Here is a tiny trained network, its code and every weight. The questions are about switching its units off for an input and a class, where a switched-off unit gives its printed mean instead of its output.

import numpy as np


def w(rows, s, z=0):
    codes = np.array(rows[::2]) - 128.0
    scale = np.full(codes.shape[1], s)
    scale[-1] = z or s
    return codes * scale


def f(y):
    return y / 2 * (1 + np.tanh(0.7978845608 * (y + 0.044715 * y**3)))


def log_softmax(a):
    a = a - a.max(-1, keepdims=True)
    return a - np.log(np.exp(a).sum(-1, keepdims=True))


def net(x, mask):
    res = np.array(x, float).reshape(1, 6) / 4 @ E
    y = f(res @ A[0][:, :-1].T + A[0][:, -1])
    res = res + np.where(mask, y, B[0][:, -1]) @ B[0][:, :-1]
    return log_softmax(res[-1] @ U[:, :-1].T + U[:, -1])


A, B = {}, {}
E = w([
[214,46,208,222,116,235,40,77,135],'x0',
[178,180,174,211,114,114,146,187,112],'x1',
[18,188,200,114,123,252,108,161,74],'x2',
[176,83,119,75,2,95,195,129,54],'x3',
[137,223,114,176,103,100,83,39,50],'x4',
[111,110,103,105,125,132,112,117,132],'x5',
],0.0071)
A[0] = w([
[174,100,133,118,118,193,100,88,142,92],'n1',
[118,49,142,138,129,111,170,242,210,81],'n2',
[173,123,142,80,28,134,193,129,56,55],'n3',
[108,200,92,177,227,143,100,124,209,79],'n4',
[122,172,132,80,136,102,155,141,148,82],'n5',
[73,152,179,78,86,207,143,157,81,50],'n6',
[92,133,68,42,168,129,123,98,106,129],'n7',
[136,105,125,146,86,185,95,102,149,254],'n8',
[101,177,88,99,136,73,128,167,134,42],'n9',
[143,206,95,209,101,82,104,120,79,137],'n10',
[193,122,116,109,152,73,114,104,134,85],'n11',
[173,76,103,162,154,69,162,118,139,69],'n12',
[128,207,113,133,124,107,165,225,118,127],'n13',
[140,93,69,148,100,64,128,95,182,183],'n14',
[94,154,91,94,130,93,153,122,120,108],'n15',
[96,169,83,167,108,90,106,1,83,67],'n16',
],0.0093,0.0094)
B[0] = w([
[179,119,125,184,75,159,155,92,144,170],'n1',
[38,71,192,118,126,194,255,91,130,196],'n2',
[185,66,148,35,134,99,28,142,28,185],'n3',
[208,31,147,56,139,75,48,186,64,190],'n4',
[199,105,106,161,83,187,128,37,135,151],'n5',
[75,199,69,167,213,142,79,97,70,181],'n6',
[178,165,134,162,73,82,154,99,180,184],'n7',
[170,219,112,137,86,76,175,143,167,255],'n8',
[180,70,103,189,148,206,71,67,130,160],'n9',
[59,102,182,110,100,167,222,146,131,206],'n10',
[71,197,79,170,178,191,115,104,75,156],'n11',
[86,182,75,183,180,167,68,130,77,165],'n12',
[172,153,68,180,47,108,127,93,185,201],'n13',
[92,192,125,135,153,110,87,148,118,219],'n14',
[204,129,122,183,132,153,138,111,151,172],'n15',
[45,52,219,77,103,202,207,100,124,176],'n16',
],0.0093,0.0097)
U = w([
[206,125,126,223,81,168,129,85,158,35],'0',
[11,63,173,98,130,203,185,126,129,73],'1',
[49,221,78,159,227,165,82,137,65,60],'2',
[170,46,136,52,143,101,56,173,71,89],'3',
[112,177,131,127,98,66,162,161,164,252],'4',
[116,183,140,119,108,73,154,154,156,243],'5',
],0.011)

Each question gives the input, the list of numbers given to net, and the class t.
The units are the neurons (one row each of A and B). Each row of codes is followed by its name. A weight is (code - 128) times the scale printed after its matrix; where a second scale follows, it is the last column's (A, B and U).
mask holds one flag per neuron, in row order. A switched-off neuron (its flag False) gives its mean, the last column of its row in B, instead of its output. The means were averaged over made-up inputs and are rounded, as every weight is.
A unit's drop is (log p(t) with every unit on - log p(t) with that unit switched off) / (log p(t) with every unit on - log p(t) with every unit switched off).
The circuit of an input: a set's keep is (log p(t) with only the set's units on - log p(t) with every unit switched off) / (log p(t) with every unit on - log p(t) with every unit switched off). Starting from the 12 units with the biggest drops (on a tie, the unit counted first), units are removed one at a time, each time the one whose removal leaves the highest keep (on an exact tie, the one counted first), for as long as the keep stays at least 0.8.
units of the circuit, in order: the units of the circuit, biggest drop first
unit that matters most: the unit with the biggest drop
top k neurons: the k neurons with the biggest drops, biggest first
drop when u is switched off: that unit's drop, to one decimal
input [5,-5,5,-3,-7,8], class 5: unit that matters most -> n8
input [-6,-6,4,-6,6,-5], class 0: units of the circuit, in order -> [n7; n15; n9]
input [7,3,-8,-7,7,5], class 2: units of the circuit, in order -> [n11; n14]
input [-8,8,-5,-6,-8,1], class 0: units of the circuit, in order -> [n9; n5]
input [-8,7,3,1,7,3], class 0: units of the circuit, in order -> [n13; n9]
input [-5,7,1,-4,7,-1], class 1: units of the circuit, in order -> [n10; n16]
input [1,-6,-6,6,4,-4], class 2: top 3 neurons -> [n11; n14; n12]
input [1,1,7,-4,-6,5], class 2: top 2 neurons -> [n6; n10]
input [-8,1,7,4,-8,-7], class 0: units of the circuit, in order -> [n13; n5; n9]
input [-8,7,0,8,7,8], class 0: top 3 neurons -> [n13; n15; n9]
input [-1,-5,0,-7,-6,-1], class 3: top 2 neurons -> [n4; n10]
input [-8,1,8,7,0,-7], class 0: top 3 neurons -> [n13; n5; n15]
input [-8,6,-8,8,-4,-5], class 0: units of the circuit, in order -> [n5; n9]
input [2,1,7,0,-2,4], class 2: unit that matters most -> n6
input [-5,5,-8,6,-3,7], class 2: units of the circuit, in order -> [n12; n11]
input [-6,6,1,-7,-2,-6], class 3: top 2 neurons -> [n4; n8]
input [5,8,-6,-7,2,-7], class 4: units of the circuit, in order -> [n10; n9; n5]
input [2,8,-8,7,8,8], class 1: top 2 neurons -> [n10; n16]
input [-6,7,-1,-8,8,-3], class 1: top 2 neurons -> [n10; n16]
input [-7,1,-1,8,5,-4], class 3: top neuron -> [n3]
input [-1,-5,-4,7,-7,-5], class 1: top 2 neurons -> [n2; n4]
input [-7,-4,-6,-4,-1,6], class 0: top 3 neurons -> [n7; n9; n15]
input [-4,-1,7,7,-1,6], class 2: top 2 neurons -> [n6; n4]
input [-4,7,2,-1,-7,2], class 1: top 2 neurons -> [n2; n8]
input [-7,-5,6,8,-5,-6], class 3: top 3 neurons -> [n3; n8; n1]
input [-3,-4,6,1,0,-2], class 2: drop when n8 is switched off -> 0.2
input [-5,1,-5,-3,4,-1], class 0: drop when n6 is switched off -> 0.3
input [-2,5,-6,-2,6,-4], class 1: unit that matters most -> n10
